Below is a small trained network, with its code and all its weights. Each question gives an input and a class and asks what happens when units are switched off, that is, made to give their printed mean instead of their output.

import numpy as np


def w(rows, s, z=0):
    codes = np.array(rows[::2]) - 128.0
    scale = np.full(codes.shape[1], s)
    scale[-1] = z or s
    return codes * scale


def norm(h):
    return h / np.sqrt((h * h).mean(-1, keepdims=True) + 1e-5)


def f(y):
    return y / 2 * (1 + np.tanh(0.7978845608 * (y + 0.044715 * y**3)))


def log_softmax(a):
    a = a - a.max(-1, keepdims=True)
    return a - np.log(np.exp(a).sum(-1, keepdims=True))


def net(x, mask):
    res = np.array(x, float).reshape(1, 7) / 4 @ E
    u = 0
    for l in range(2):
        y = f(norm(res) @ A[l][:, :-1].T + A[l][:, -1])
        res = res + np.where(mask[u : u + 7], y, B[l][:, -1]) @ B[l][:, :-1]
        u += 7
    return log_softmax(norm(res)[-1] @ U[:, :-1].T + U[:, -1])


A, B = {}, {}
E = w([
[212,197,141,98,161,76,118,22,142,31],'x0',
[169,221,132,117,116,74,172,223,140,144],'x1',
[190,70,215,106,144,73,98,157,62,155],'x2',
[164,123,41,121,155,131,1,182,154,120],'x3',
[120,157,101,71,106,138,117,106,37,138],'x4',
[132,113,124,118,125,124,130,130,125,117],'x5',
[120,143,134,141,133,133,124,124,130,140],'x6',
],0.0062)
A[0] = w([
[114,202,104,178,153,46,142,132,117,123,183],'L0N0',
[179,116,204,154,133,134,77,164,80,147,7],'L0N1',
[106,163,110,94,89,135,102,115,63,147,2],'L0N2',
[76,171,98,106,104,116,95,109,16,129,41],'L0N3',
[137,109,85,86,175,112,38,154,163,140,40],'L0N4',
[144,92,140,254,147,102,136,144,170,106,67],'L0N5',
[141,72,123,142,103,184,88,41,128,154,33],'L0N6',
],0.0079,0.0017)
B[0] = w([
[120,86,140,103,165,131,90,144,85,61,202],'L0N0',
[134,145,93,116,26,59,82,86,57,183,191],'L0N1',
[145,81,141,174,137,137,185,214,192,133,170],'L0N2',
[245,80,142,220,74,192,175,120,202,86,214],'L0N3',
[118,212,167,91,104,221,173,68,160,213,255],'L0N4',
[228,73,163,157,41,171,162,161,159,97,179],'L0N5',
[56,138,205,111,167,109,66,254,82,40,204],'L0N6',
],0.0087,0.0039)
A[1] = w([
[150,228,126,95,90,93,167,254,115,117,58],'L1N0',
[94,88,184,115,149,94,223,100,115,143,155],'L1N1',
[85,150,67,168,128,148,136,134,163,94,2],'L1N2',
[80,79,94,159,130,128,158,204,127,229,76],'L1N3',
[81,110,80,133,104,142,158,159,156,105,15],'L1N4',
[92,171,62,123,104,133,139,113,172,74,100],'L1N5',
[67,178,121,158,109,131,162,145,164,108,116],'L1N6',
],0.0091,0.0028)
B[1] = w([
[23,40,175,156,136,221,75,144,114,97,229],'L1N0',
[105,183,5,92,126,195,78,156,173,199,203],'L1N1',
[159,54,149,82,42,56,152,178,48,129,170],'L1N2',
[187,206,98,123,223,44,165,8,159,1,253],'L1N3',
[165,169,145,124,101,56,51,107,88,141,170],'L1N4',
[109,107,133,155,108,46,154,124,89,203,197],'L1N5',
[178,88,177,94,129,125,83,160,74,206,197],'L1N6',
],0.008,0.0052)
U = w([
[22,80,191,138,166,158,67,149,99,66,155],'0',
[171,169,96,133,224,35,147,36,149,62,68],'1',
[212,70,125,202,49,175,177,133,171,105,198],'2',
[126,111,124,102,49,2,100,115,81,214,4],'3',
[103,175,80,67,134,196,116,110,185,222,232],'4',
],0.016,0.0017)

Each question gives the input, the list of numbers given to net, and the class t.
The units are the neurons (one row each of A and B). Each row of codes is followed by its name. A weight is (code - 128) times the scale printed after its matrix; where a second scale follows, it is the last column's (A, B and U).
mask holds one flag per neuron, layer by layer. A switched-off neuron (its flag False) gives its mean, the last column of its row in B, instead of its output. The means were averaged over made-up inputs and are rounded, as every weight is.
A unit's drop is (log p(t) with every unit on - log p(t) with that unit switched off) / (log p(t) with every unit on - log p(t) with every unit switched off).
The circuit of an input: a set's keep is (log p(t) with only the set's units on - log p(t) with every unit switched off) / (log p(t) with every unit on - log p(t) with every unit switched off). Starting from the 12 units with the biggest drops (on a tie, the unit counted first), units are removed one at a time, each time the one whose removal leaves the highest keep (on an exact tie, the one counted first), for as long as the keep stays at least 0.8.
circuit, biggest first: the units of the circuit, biggest drop first
unit that matters most: the unit with the biggest drop
k most important neurons: the k neurons with the biggest drops, biggest first
top k neurons in layer l: the k neurons of layer l with the biggest drops, biggest first
input [-3,0,5,-2,-4,-6,-3], class 3: 2 most important neurons => (L0N1, L0N3)
input [3,-3,5,0,0,2,-6], class 3: circuit, biggest first => (L0N1)
input [-7,-7,4,-8,-6,5,7], class 4: top 2 neurons in layer 1 => (L1N1, L1N0)
input [7,5,5,-7,-8,-3,-4], class 2: top 4 neurons in layer 1 => (L1N3, L1N4, L1N5, L1N1)
input [6,6,-4,-7,2,-6,-3], class 4: circuit, biggest first => (L1N1, L1N3)
input [6,-5,-8,-4,-5,5,5], class 3: 3 most important neurons => (L1N5, L1N3, L0N3)
input [-5,3,-8,-1,7,4,-5], class 3: top 2 neurons in layer 0 => (L0N5, L0N4)
input [7,7,5,8,2,6,4], class 4: 3 most important neurons => (L0N4, L0N6, L1N3)
input [-6,3,-5,-7,-5,-2,6], class 4: 2 most important neurons => (L1N1, L1N6)
input [5,-6,7,5,-5,8,3], class 3: 4 most important neurons => (L0N1, L1N3, L1N0, L0N3)
input [-8,-7,-2,-5,5,0,-4], class 1: 3 most important neurons => (L1N3, L1N0, L0N0)
input [4,-1,-2,6,0,5,-5], class 4: 2 most important neurons => (L0N4, L1N3)
input [3,-6,-1,8,-7,-1,-6], class 4: 2 most important neurons => (L0N4, L0N3)
input [-5,6,6,1,-4,-5,-7], class 0: circuit, biggest first => (L1N0)
input [-5,7,1,-8,-3,-7,8], class 4: top 2 neurons in layer 1 => (L1N1, L1N2)
input [-5,-7,7,7,-8,-7,-4], class 2: top 2 neurons in layer 1 => (L1N0, L1N1)
input [-6,-3,6,-2,-6,-8,8], class 1: 2 most important neurons => (L1N3, L0N3)
input [-8,-3,-5,8,1,-8,1], class 1: 3 most important neurons => (L1N3, L1N1, L1N0)
input [-7,-6,3,1,-3,-2,-8], class 1: 2 most important neurons => (L1N3, L1N0)
input [-3,-6,1,8,-2,6,-1], class 4: unit that matters most => L0N4
input [3,1,1,5,5,7,3], class 2: 4 most important neurons => (L0N3, L1N1, L0N2, L1N3)
input [3,0,8,1,8,-1,-1], class 2: 2 most important neurons => (L0N3, L0N2)
input [4,4,5,5,8,-8,0], class 2: 2 most important neurons => (L0N3, L0N6)
input [4,-5,2,1,-5,7,4], class 0: 3 most important neurons => (L0N6, L1N3, L0N3)
input [3,-5,7,-7,-4,3,-3], class 3: top 2 neurons in layer 0 => (L0N1, L0N4)
input [7,6,-8,4,1,3,-8], class 3: top 2 neurons in layer 1 => (L1N5, L1N3)
input [2,3,-4,-6,-4,-1,3], class 4: circuit, biggest first => (L1N1)
input [-6,-1,2,-6,-5,-7,-4], class 1: top 2 neurons in layer 0 => (L0N4, L0N3)
input [-6,6,6,-4,-6,-2,0], class 0: top 3 neurons in layer 0 => (L0N3, L0N5, L0N4)
input [1,-2,-7,7,3,5,3], class 3: top 2 neurons in layer 1 => (L1N5, L1N2)
